Every row comes from one small tree of marks. Brackets hold a mark, then the marks that hang from it, in alphabetical order. Every link used is in the known rows. Which tree was each row made from?
Each row is shifted at random along 7 fixed directions that mean nothing.
Known rows:
[lupif [lufo rogum] mudani pepar]: [   6  -17   57 -202   51  179 -202  255 -229 -160  233  108 -167   26
 -142  -42 -453    0   -7  310 -223   71   40  139  315 -109 -380   44
 -233  339  -71  142  204   10  152  -37 -304   93  144 -205  309 -315
 -249  -75 -206  143 -254   85  -59   36 -331  245  435  163  -27  -49]
[tafekud lupif pepar rabiki]: [   5   63   29  121  -28   85 -187   -3 -354  -18  -50   31 -335 -245
 -346  150 -130  -62  159  242 -174 -163 -105  -77  269 -256 -162  374
 -131  -27 -183  -24 -119   94  331  -13 -367  131  -96    1   85  -79
 -109 -329 -177  348  -55  231  218  -75 -260  194   72  162 -144 -274]
[lufo [lupif mudani pepar] [sumu [rerifen karog rogum]]]: [   6 -150   -1 -172   40   81 -243 -198   39   27  -95   52   94  183
 -147  124 -350 -134   53 -129  -80  163  162  247 -338  110   94    3
  -11  227 -122   -7  221 -122  -91   38   75  -67   15  -62   99   56
 -163   38  -34  -75   30   -1 -127  -13 -103 -123  158  138  111  240]
[mudani [rogum [lufo lupif sumu] [pepar [rabiki rerifen]]]]: [-137  -54 -131 -133  202  317  -80   13   -1  -94 -179   -3  106  129
  -79   88 -240   95  210  -23  -84   65   -6  224  -67   34 -259  121
  146   35 -366   63   -5   14  -10   50 -131    6  -54   73  196  -28
 -121  -45  -18  -80  122   46   -7   13 -134  -96   98  176   71  306]
[lupif [lufo rogum sumu] mudani]: [ 145 -219   47 -230  -85    9  327  -84  131  184 -207  545 -197 -226
 -360  293 -119 -358   -4  -99  239  200  -80 -120    3  109  594  -92
  325   67   -8 -207  525   33   38  115  371   -7  -56 -485 -221  102
  -28 -114   42  -88 -178  186   43 -128  237 -245 -419   41  152  246]
[rerifen karog [rogum pepar]]: [  45  -26 -232  -71 -123   72  106 -349  105  313 -429  343  -27 -246
 -530  210  116 -401  168 -332  318   91 -193  -32   -2  145  617  134
  669 -188   92 -252  276    0 -241  -50  563 -431  -77   38 -315  177
  -87   56  -12  -55  236   91  162  -10  201 -325 -306  108  313  306]
[rerifen [pepar [rabiki tafekud]] rogum]: [ -81   15  -41  239    0  269  481 -148   51 -160 -343  231 -286  -96
 -268  152 -262   75   79   91  -82   -5   77  125  472   -9 -143  533
   82 -140 -257 -182   33  132  373  -49  -79  428 -226   71   49 -150
 -266 -560 -522   70 -116  127  114   78 -131  -96 -629  374   80  -66]
[karog [lufo [sumu rerifen]] [rogum pepar tafekud]]: [-355 -245 -284   91  424  357 -509  221 -189  148 -267  260  -60  261
 -437    7 -355 -155  137  -49  -94 -403  156 -140 -510   60 -358   88
 -129  170 -307  -15   33 -160  -52  159  -72  -25  -94   13    7  128
  140  -91 -160 -100  213   92  -71   20 -172 -271  271  397  159  149]
[fubu bupak [karog lufo rogum]]: [ -93 -209  -39 -358  135  412  -69  -42 -432  -49  -72  -73  -26   81
  107  270 -240  304    5   17  116  530  121  367   29 -478 -267 -236
 -135  482 -197  -21   31   83 -147  -44 -432  -87  170  -52  216 -164
 -403  288 -217  -67  -48  107   23  235  -95  176  439  -19 -291   35]
[rerifen karog pepar rogum]: [-260 -140  -61   46  197  268   19   75 -388  -57 -290  -39  -88  145
 -174  240 -431  317   88  139  -21   71   36  381  -46 -141 -573  255
 -280  327 -268  -23   68  -35   70 -103 -365   33   18  377   90 -162
 -621 -223 -494 -150  102   90  189  278 -432   22  342  143  126  185]
[fubu [bupak [karog [rogum [lufo lupif]]] [rerifen pepar]]]: [-128  -55   80  -39  -98  260 -142   30 -182 -126 -201  226 -148 -306
  -96   46 -171  142  138 -179 -223  184  141  317  308 -423 -219  175
 -195   89 -264 -190  -68  168   96 -127 -516   86   65   67  310  -27
 -386 -252 -327  170  -68  155  215   -6 -217   -5  -85  337 -202  -80]
[karog [lufo [lupif mudani [rabiki [rerifen pepar]]] sumu] rogum]: [-166 -175  -84  -10  177  246 -233  129 -211   19 -256  264  -31  -81
 -345  -40 -339   16   63   35 -155 -108   81  124 -116 -278 -187   -6
 -130  276 -228  -50  174  -39   50   50 -274  108  -42 -263  184   36
 -197  -93 -290  -16  -47   90    3    8 -103  -31  264  303   -9  -17]
[karog [lufo [lupif pepar rabiki] rogum [sumu mudani rerifen]]]: [ -50  -24 -134  -16  136  111 -385  -33  -65  173 -149  200   30    2
 -487 -192 -367 -304   69  -52 -152 -251  101  -26 -293   31   55   28
   64  166   -9   16  173 -129  -37  134   65 -113  -32 -218   59   65
   91   38  -49   56   29  -24 -252  -45 -101  -48  336  307  183   32]
[tafekud [lupif [mudani rogum] [pepar rabiki]]]: [ -36    1   52   30   87  223  136 -340  100   25   91   46 -412  258
 -270  160 -360 -297   35    4   80 -124  165 -164 -111  411  114  528
   51   94 -142 -107  122 -157  229  111  269  242 -178    9 -112  -34
  382 -222 -128   98   96  131 -149  -76  -31 -370 -514  372  332   71]
[mudani [rogum [pepar lupif rabiki]]]: [  36  -83  -33 -286   44  107 -232  221 -187  -14  -34 -157   72  -27
 -150   89 -230  208  194  179  -52   59  -31  184 -108 -326 -464 -188
  -60  228 -110  151 -112  203  -34  -28 -424   89   85   51  339 -207
 -256  113  125  -82  152   72  187  -12 -176  267  561   25 -199  169]
[tafekud pepar [rabiki rogum [sumu lufo]]]: [-290  249 -277   34   -8  358 -652   50 -307 -113 -190   48  178 -277
 -217   13 -166    8  304   14 -423 -132 -124  354  261 -331 -421  174
  -47 -155 -430   84 -238   72  -12  -35 -618 -201   29  248  389  197
 -428 -106 -220  324  118   72  169   -1 -364  197  664  266 -130   22]
[rabiki [sumu [lufo lupif rogum] rerifen] tafekud]: [  55  293 -249  172   35   26 -229 -244  -55  118 -311   87  176 -151
 -309 -220 -188 -199   84   -4  -37  -49 -111  -18  223  -60 -101  -78
  256 -162   27  -31  213  155  -35  190  -32 -407  158   18  -10  -66
  -74   59  -69  105  -23    6 -119   69 -222  246  335   46  228  256]
[lufo [rogum pepar] [sumu mudani]]: [-106   -2  -31   79  384  250 -103   97 -150   48 -124  -48  -56  345
 -209 -148 -599 -152   61  215 -119 -182    5   69 -304  248 -483  236
 -131  247 -269  200  303 -268  150  377  -44 -143    9   28   24  -90
 -103 -176 -121  -92  -95  -52 -283  199 -418   56  446  136  400  413]
[tafekud lupif [rabiki [rerifen pepar] [rogum lufo] [sumu mudani]]]: [   5  318 -158  187  269  190  -14 -508 -155   80 -122 -163  -77   90
 -317 -130 -115 -229   98  153  149 -132 -379  -88  354  197  -71  366
  227 -168  -84  -59  222 -108   50  236  124 -555  -52  115 -180  -97
  107   -3 -118  194   10   54  -38  141 -329  173   77   37  513  268]
[lupif [lufo rogum sumu]]: [-178   85 -179   41  250  304 -278  185 -258   53  -57   21 -110  213
 -351 -176 -561 -130   42  203 -230 -265  163  -75 -318  178 -485  297
  -69  330 -111  164  186 -238   78  151  -40  -61  -32   50   98 -111
   56 -114 -176   15   40   18 -319  118 -363   36  534  340  334  160]
[tafekud [lupif [lufo rogum]] [pepar [rabiki sumu]]]: [ -81   53  -49   88 -145  165 -238   72 -205 -160  -68   98 -232 -165
 -331  156 -247    6  122  111 -312 -142  123   47  213 -252 -175  344
 -110   15 -257  -21 -265  130  283 -119 -378  406 -150   28  267  -59
  -46 -375 -216  319   24  208  131 -156 -192   98  -41  370 -225 -396]
[karog [rogum lufo pepar tafekud]]: [-154 -112 -304  -65  144  265 -500  227 -118  107 -223  223   49  -83
 -354   39  -29 -188  265  -53  -74 -110  -74    3  -18 -118 -199  -65
  256  -61 -212   58   33   79 -177   28  -75 -193   65  -32  133   49
  -75   44    9  -13  168  131  167  -37  -49  -87  296  204  -17  136]
[pepar [lupif [rabiki sumu]]]: [  13 -157   64 -119  -87  104  -16  170 -198 -139  -93  123 -240 -147
 -128  285 -278  243  109  131 -219  106  210   91   48 -385 -290   68
 -302  145 -222  -47  -99  261  249 -122 -486  574  -75  -26  317 -107
 -244 -359 -157   71  -23  186  249 -173  -99   79  -79  248 -299 -130]
[rogum [lufo [sumu rerifen]] [tafekud [lupif pepar rabiki]]]: [ -47 -143  -95   71  380   69 -140  221 -386  146  -88  244 -215  112
 -326   26 -198  -11   63  271    4 -186 -135 -264   20   34 -289  142
 -141   15 -193   18  165  -62  204   34  -75  -16  -36  -54 -152 -191
  -69 -330  -91   -9  -58  144  146   29 -335  -22   37   95  165  145]
[mudani [rogum pepar [tafekud [lupif [lufo sumu]]]]]: [-112   24  -82 -149  202  244  -47    2 -151  -79 -102  -66  109  129
  110   89 -143   69  160   96    4  259 -198  224  136    7 -314   63
  148   67 -337  132  210  -21   20   52 -145 -277  161   75   93 -158
 -371   20  -61 -135   30   72   96  205 -251   57  296 -122  111  508]
[pepar [lupif lufo] [rabiki rerifen tafekud]]: [ -82  105 -142  -16  -59  187 -182 -185   63   -9 -198  262    3 -217
 -291  205   -5  -13  177 -155   14   20  134    9   82 -171   62   61
  212 -131 -169 -166 -156  204    2  -85 -115  197  -96  -68  100  114
   19  -48 -139  101  199  106   95 -206  108 -264 -290  434  -14   82]
[pepar [lupif mudani] [rabiki tafekud]]: [ 179  -16   36 -223 -106   94  117 -251   85 -137   20 -141  -93  -27
   -1  302 -108   86   92  109   73  310  138  127  144 -181   30 -100
  114   46  -22  -54  -17  333   58  -41 -123  324  -23 -167  214 -201
 -112   65  -11   11   19  100   90  -91  109   74 -216  111 -213   12]
[karog [lufo lupif rogum]]: [-102  151 -209  -17  -23  381 -178 -232   86 -192 -130 -126   20   43
  -71  -56 -289 -181  130  -81 -273  158  225  221   81   37  -43  265
  354  127 -121   80  115   25  -36   61   47  -53   23  -77  281  -73
   32  116 -216  116   14   27 -359   71   -8   47  174  266   54  -46]
[rerifen [karog [rogum [lufo lupif]]] pepar]: [ -11 -235 -127  -72   35  132 -118   -2 -163   17 -195  -88 -121  120
 -357  210 -293   57   97   43   31  -36  128  109 -150  -83 -168    4
    6  245   51  -85  -16  159  -96  -72  -26   29  -49  158   90 -202
  -88   35 -112  -31  174  142   87   34 -132   72  212  165  -65 -156]
[bupak karog [rerifen [pepar [rabiki [sumu lufo mudani]]] rogum]]: [ -59  -32  -67 -301  -16  196 -315 -380   51  -86  -51 -427    1  298
  -85  155 -274 -104  140 -213   19  144  166  264 -389  203 -118   -9
  -39  214  103 -197   -1  150 -356   16   16 -416    8  392  169 -103
   37  415   63  -44  424   82 -104  108 -240   75  292  111   60  230]
[lufo lupif [rogum [pepar rabiki]] sumu]: [ 165 -121  102   69  110  161  248   50   55 -208  -93 -126 -207  280
 -153  -46 -566   45  -10  282 -248  -36  228   59 -138  140 -328  260
  -33  233 -190  126   58  -30  352  237   -1  469 -181 -169  238 -306
   88 -354  -80    4 -232   49 -252   19 -190  192 -103  275  -12  -92]
[bupak [fubu karog [rerifen [rogum tafekud]]]]: [ 185  206  -31   -6  -63  211   76 -246  -52  -84  -23 -175 -208   47
 -250 -267 -278 -132    1   95  -53  133   10  -16  406   92 -116  456
  186   44  182  -45  105   25  137   10  124 -281   25   70   -5 -406
  156   23 -139  202 -112   49 -316  104 -238  275  -18  121  113  -78]
[fubu [bupak rerifen] karog [rogum [lufo [lupif mudani pepar]]]]: [  85 -263  158   17   34  262  421 -244  -37  176 -135  453 -490   54
 -439  168 -302 -137 -118 -240  345  120  173 -155  112   70  336  322
   78  140 -134 -328  -21  -75  221   56  236  245 -178 -161 -257  -62
  401 -271 -224   59 -146  198  -86  -90   74 -371 -895  415  121 -138]
[lufo [lupif pepar [rabiki rerifen sumu]]]: [ 130 -209   57 -247  210  152   65 -337   69   -3   15  -82 -177  403
  -14  283 -264  -90    0    5  215  217  107   -1 -335  302  -60 -131
   -2  286  -57 -136  229  -10 -114  252  189 -116  -28  -34  -25  -48
  235  224   62  -61   66  143  -79  -35  -30 -143 -103  129  162  425]
[sumu lufo mudani [rerifen pepar]]: [-163 -115   26   91  112  105   -3 -154  -45 -105 -119  123 -287  123
 -213  209 -528  -77   68    0 -192  -65  280   59  174    1  -92  323
 -405   22 -151 -133   94  221  297   31 -251  394   32   89   35 -193
  -36 -414 -295   77  -96  124 -214  -15 -249   -1 -213   85   31 -249]
[karog [lufo [lupif rabiki] [rogum pepar tafekud] [sumu mudani]]]: [  64 -144 -108   62   57   47 -191   99  -23  176 -276  326  -45 -169
 -533 -106 -248 -254   99   10 -109 -253   27  -73  -91  -72  115  -19
  187  -10  -62  -10  119   37   81  120   52   80  -88 -323   38   30
   38 -158  -30   45  -61   64  -18 -137    3  -60   12  308   28  -88]
[fubu [karog lufo [rogum [pepar lupif [rabiki tafekud]]]] rerifen]: [-205   83 -247  -31   41  539 -319 -172 -103 -196 -112   79   45   81
 -141   -6 -224   30   97 -245 -177  217  271  221  212 -211 -117  318
  156   44 -309  -17 -263   11    6 -138 -186   34  -75   45  236  -29
   44   91 -370  209   73    3 -331   22  -38  -83   30  411 -129 -195]
[tafekud [lupif [rabiki rerifen sumu]] pepar]: [ -30  -13  -39   52   13   68 -404   40 -309  107 -146  248 -148 -250
 -384  138  -92  -73  159   41  -78 -136 -112  -21   90 -293 -196   96
 -155  -10 -232  -82  -89   70  106   17 -403  -40  -38   42   68  136
 -124 -176 -125  269   65  199  300 -170 -225   16  178  238  -58   43]
[fubu rerifen [rogum tafekud]]: [ 208  -93 -210 -251 -177  279 -175 -355  315   83  -96  105   39   37
 -232  139   28 -426  106 -353  121  394  154   22   49   91  363  -26
  628 -107   29  -18  -46  115 -243   42  379 -198  -59 -165   56   48
  375  373  155   38   60   86 -257 -132  287  -54 -226  183  -95  119]
[tafekud lupif [rabiki rerifen [sumu lufo mudani]]]: [-111   48  -90 -134  231  191 -296 -420 -253   43  -90 -224   12  153
  -24  285 -122  -68  155   30  111  168 -150  153 -121   11 -101    5
  -58   67 -227  -46  150   -2 -132  173 -191 -406   67  143  -33   73
 -114  213   -5    9  175  132   38   90 -226   72  343 -105  175  375]
[lufo [rogum pepar tafekud] sumu]: [ 188 -169  -32  142 -191   40  130  291  157    1 -353  575 -165 -396
 -464   13 -176 -208  141   24 -280 -113   30  -85  283 -119  119  185
  260 -292 -221  -13   45  174  365   74   18  428 -204 -339  118   18
 -106 -617  -21  141 -301  130  133 -233   48    5 -449  331 -196 -162]
[rogum pepar [tafekud lupif [rabiki [sumu lufo mudani rerifen]]]]: [-247  -22 -217  -36  117  284 -514 -200  -33  -80 -170  119  122   27
   32  294   50 -159  318 -209 -187  121  -57  279  136   35  -20  154
  132 -354 -529    3  -94   58  -76  -21 -194 -172   43  198  118  222
 -261 -109  -85   81  191  120  200  -63 -124 -253  -59  140  -39  267]
[lufo rogum [sumu mudani]]: [ 103 -369   56 -295   -3  128  -86   72   95  -32 -117  -81  -15  191
  -93  352 -482  -71   93   58  -87  208  256  253 -516   19 -137 -265
 -101  331 -156  100  159  126  -30  267 -129  250  -18 -195  269   10
 -100   48  205 -184  -62  100 -102  -42   -1  113  282   30 -211  126]
[pepar [lupif [lufo [sumu mudani rerifen]]]]: [ -58  -81  -25  -81 -156   43 -201   77  -59  -28 -151  232 -121 -185
 -290  231 -240  -34  127  -76 -211   20  250   12  -35 -264   65  118
  -77   75 -119  -62  -20  198  146 -140 -221  392  -41  -92  186   -8
  -92 -287  -92   70   52  144   60 -215   -8  -56  -99  232 -150 -183]
[rerifen karog [rogum [lufo lupif] pepar]]: [-186   -3 -324 -145   -4  357 -237 -314   41  -75 -251 -120  184  134
 -108  234  -79  -97  238 -271  -41  275   50  413  -19  150  133  222
  482  -29 -183  -12   34  -14 -325 -170  216 -301    0  269  136   35
 -236  171 -139  -63  309   34   -6  107  -13 -203   67  168  129  154]
[rerifen [karog [lufo lupif]] [pepar [rabiki sumu]] [rogum tafekud]]: [-159 -176 -262 -136  159  206 -165 -211 -206   63 -354 -159  198  205
 -206  281 -113  180  123  -59  184  128  -34  379 -252  -77 -126 -139
  158  168 -102  -98  -30   42 -331 -151   -9 -271  -39  287   22  -46
 -439  249 -206 -245  379   53  235  204 -152  -63  299  109   56  259]

Which tree is each row?
[-116   16 -159  146  298  315  143   93 -222 -210 -130   52 -193  162
    6    3 -318  127   90  250 -249   87   38  -18  385   68 -381  469
  -43  -91 -308   74  191   35  326  -16  -92  109  -43   53   39 -333
 -243 -467 -312   47 -228   68 -118  173 -363   82 -131   83  111   46]
[rogum [lufo [sumu [rerifen karog]]] tafekud]
[  45   63 -193   90   36  203 -337  146 -134   46  -37  -35 -184  -25
 -438 -212 -285 -233  133  219 -199 -263   65 -181   72  -85 -363  185
   94   74   59  120   37   65   82  102  -51  -22    7  -75  187 -219
  138  -36  -46  176  -12   90  -90   24 -194  234  365  264   -8 -161]
[karog [rogum [tafekud pepar]]]
[-100 -121 -213 -299  109  389   67 -289   87 -148 -162  -50  -53  153
    5  285  -10 -130  119 -126  106  325   25  108   40    5  208  -52
  371  108 -100 -142  197  137 -218   43  200 -173  -35 -138   85  -72
   14  296  -66  -65  126  136  -85  113  195  -27  -72    9  -72  129]
[karog lufo [rogum [pepar rabiki]]]
[ 132   32  -42  -36  -93   94  -20 -336   -5   -7   38  106 -333  -48
 -334  180  -34 -320   55    6   39   14  -11 -217  286  107  311  301
  214  -64   61 -187   45   89  105  -29  214  -37 -143 -114  -69  -93
  315  -54  -49  332    8  226   -3 -153    8  -28 -376  204   22 -195]
[tafekud [lupif lufo [rabiki rerifen]] pepar]
[ -73   39 -229 -138  -68  372 -284 -276    6  253 -174  178  -27  -77
 -396  -11  -94 -358  142 -402   93   65  123   72  -81   64  274  175
  458   -8  -47 -121  -75  -86 -292  -23  239 -321  -41   93    2  170
  217  198  -21   86  242   60  -97  -36   68 -275 -106  433  160  104]
[fubu [bupak karog] [rogum lufo]]
[  -8   -4  -25   -5   12   40 -127  -15 -214  136  -29  222 -333  -79
 -454  138 -178 -174   47   90   34 -181   35 -252  -21  -11   25  215
   11  126   -7 -107   47   11  145  -31    1  127  -74  -37  -89  -77
  157 -193 -103  150  112  202   89 -126  -93 -103  -94  268  119  -80]
[tafekud [lupif lufo [pepar rabiki]]]
[ 130  264 -164  207  213  249  252 -427   28  -86 -188  -39  -52  117
 -229 -240 -254  -69  -18  106  149   17 -272  -45  573  154 -172  261
  264 -120  -21 -116  272   15   64  246  190 -474  -28   66  -92 -239
  111  -26 -218  204 -181   -7 -144  125 -282  233  -70  117  469  287]
[rabiki [rerifen [karog [lufo [lupif mudani]]]] [rogum pepar] sumu]
[  50  212  -98  100  113  332  389 -304   72  -61  -12  255 -313  -43
 -260 -189 -310 -262   19  115  -84  -51  -98 -102  568  301   83  565
  198 -214 -144 -106  371 -100  279  104  243   37 -163 -140  -33  -96
   82 -392 -290  243 -259   25 -148    3 -112 -133 -516  359  428  127]
[lupif mudani [rabiki [rogum lufo] sumu]]
[  19   65 -161 -359 -148  214  -80 -498  223 -133    2 -169  122  136
   89  297  -35 -155  137 -211   25  407  140  224   23  128  333  -62
  381  -30  -24  -92   97  181 -239  -92  211 -123   10   -4  192  -13
    9  313   85   -8  230   68  -53  -48  159 -106 -147   86  -33  201]
[pepar [lupif lufo [rabiki [sumu [mudani rogum]] tafekud]]]
[ -12   36 -115 -238 -147  205 -398  118  -51  -45   38  174   46 -249
 -226   -4 -254 -186  144   17 -260  140   85  241  186 -178  -62  -23
  137  135  -70  133  164   87  -75  -71 -207   -6  137 -232  349  -21
 -241   77  -71  123  -80   66  -62  -87  -53   87  419  217  -76  -20]
[lupif [lufo rogum] mudani]
[   7  211   23  -25   75  195  233 -143 -242 -200  -88  -72 -146 -111
  -50   18 -150  278   67  201  -31  240  -54   81  393 -348 -236  281
  -27  101 -118  -40   72  115  238  -97 -250  142   -8  -45  118 -324
 -337 -166 -307   67  -81   32    3  135 -182  219   -6   70   33   87]
[pepar lupif [rabiki [rerifen [karog rogum]]]]
[-223  109 -164   34  148  257  -56 -171 -195  -45 -369  249  101 -198
  -71   31  -82   47  117  -96  -67  209 -113  269  300 -238  -69   86
  137   10 -300 -113  264   37    2  -20 -235 -252  107  -33   49   56
 -487  -55 -438   11  -26   63   67  147 -140  -57  129   98  142  318]
[karog [lufo [lupif [rabiki [sumu [rerifen pepar rogum]] tafekud]]]]
[-176  224   23 -223  -29  292 -205 -245 -105  -79 -296  143  204 -234
   69   -8   63  -17  174 -390   86  494 -296  482  299 -124   -4   59
  224  -23 -308 -215  153   -5 -188    0 -217 -800  289  197  -21   97
 -484  251 -220   -9  121   77   73  179 -196  -87  199  -17  100  678]
[bupak [fubu rerifen [rogum [pepar [rabiki tafekud]]]] karog]
[-492 -144 -163   36  341  360 -509  245 -394  154 -377  277   12  -24
 -327  112 -343   42  161  -97  -32 -166   90  149 -533 -282 -461  -56
 -189  457 -432  -17  154 -152  -93  148 -439  -64  140  -18   89  252
 -241   23 -356 -188  237  146   66  100 -144 -299  605  304  165  313]
[karog [lufo lupif] rogum]
[  52 -247  -69 -151   48  129  198 -281   48   63 -202  -26 -183  222
 -253  360 -274 -142   25  -93  226  124  145  -28 -322  190  319   28
  192  193   63 -180  195   75  -73   76  369  -15 -129  -34 -154  -75
  121   72   16 -115  125  114 -107   15  101 -143 -208   67   92   44]
[rerifen [karog [lufo [rogum [pepar lupif]] [sumu mudani]]]]
[-109   13 -183   93  281  228 -248 -210  -33   25 -280  -66  200  197
 -163  107 -200   46  137   26  163   60  -69  227   63   11 -417  -79
   76   24 -190  -28   83   97 -144  167 -170 -352   69  149   48  -40
 -189  176 -204  -82  105   37   62  125 -287   23  245  135  236  430]
[rabiki [rerifen [pepar lupif] [rogum [lufo [sumu mudani]]]] tafekud]
[-186  -66  -43  134  211    8  -31  201 -547  353 -388  476  -85 -256
 -513   90 -165   55   56  112  235  -93 -339    9  -16 -209 -147  116
  -65  156 -215  -82  355 -199  118  -67 -142 -245  112   12 -314   24
 -636 -323 -360 -193   27  119  413  197 -319 -196  238   48  374  413]
[rerifen karog [rogum [tafekud [lupif [lufo sumu] mudani pepar]]]]
[ 135 -109  112  -44  -43  226  408 -121 -203 -125 -101   84 -297   35
  -26  296 -212   91  -49   89  177  498  -50   80  444 -153    6  194
  124  121 -248  -56   53  121  308   26  -51  131   38 -122  -82 -312
 -134 -161 -245   26 -259  208   -9  149  -69  152 -310 -100 -185  -49]
[fubu karog [rogum [tafekud lupif pepar]]]
[-128 -135 -129 -209  170  348  -38 -190 -123 -146  -59 -270  -66  408
   38  271 -359   60   69   10    8  268  176  222 -279  164 -165  101
   38  350 -123   -7  181  -40 -140   26  103 -121   17  150  105 -172
 -106  168 -110 -124  143   79 -166  210 -131  -26  249   50   72  156]
[rerifen [karog [rogum [lufo [lupif pepar] sumu]]]]
[ 122  -70 -150  -97 -171   59   10  -57   18   90 -279  109  -58 -250
 -484  112  -65  -92  155   25  -12  -18   -8   96  152 -205   55   45
  280  -48  102  -90  -37  232  -56 -126   -8   98 -147    3  133  -93
 -196  -56  -76   42  116  103  202  -60   11  143  -25  213 -102  -96]
[rerifen [pepar rabiki] rogum]
[  22   35 -105   12  216   89 -315  -63 -158  121 -133 -193   58  249
 -279 -197 -472 -113   48  131 -150 -104  138   14 -464   84 -359  103
  -40  324    6  159  220 -170  -28  198  -10 -173   33   34   97 -130
   13   54  -14  -72   54  -41 -301  112 -315  182  585  120  274  250]
[lufo lupif [sumu [rerifen rogum]]]
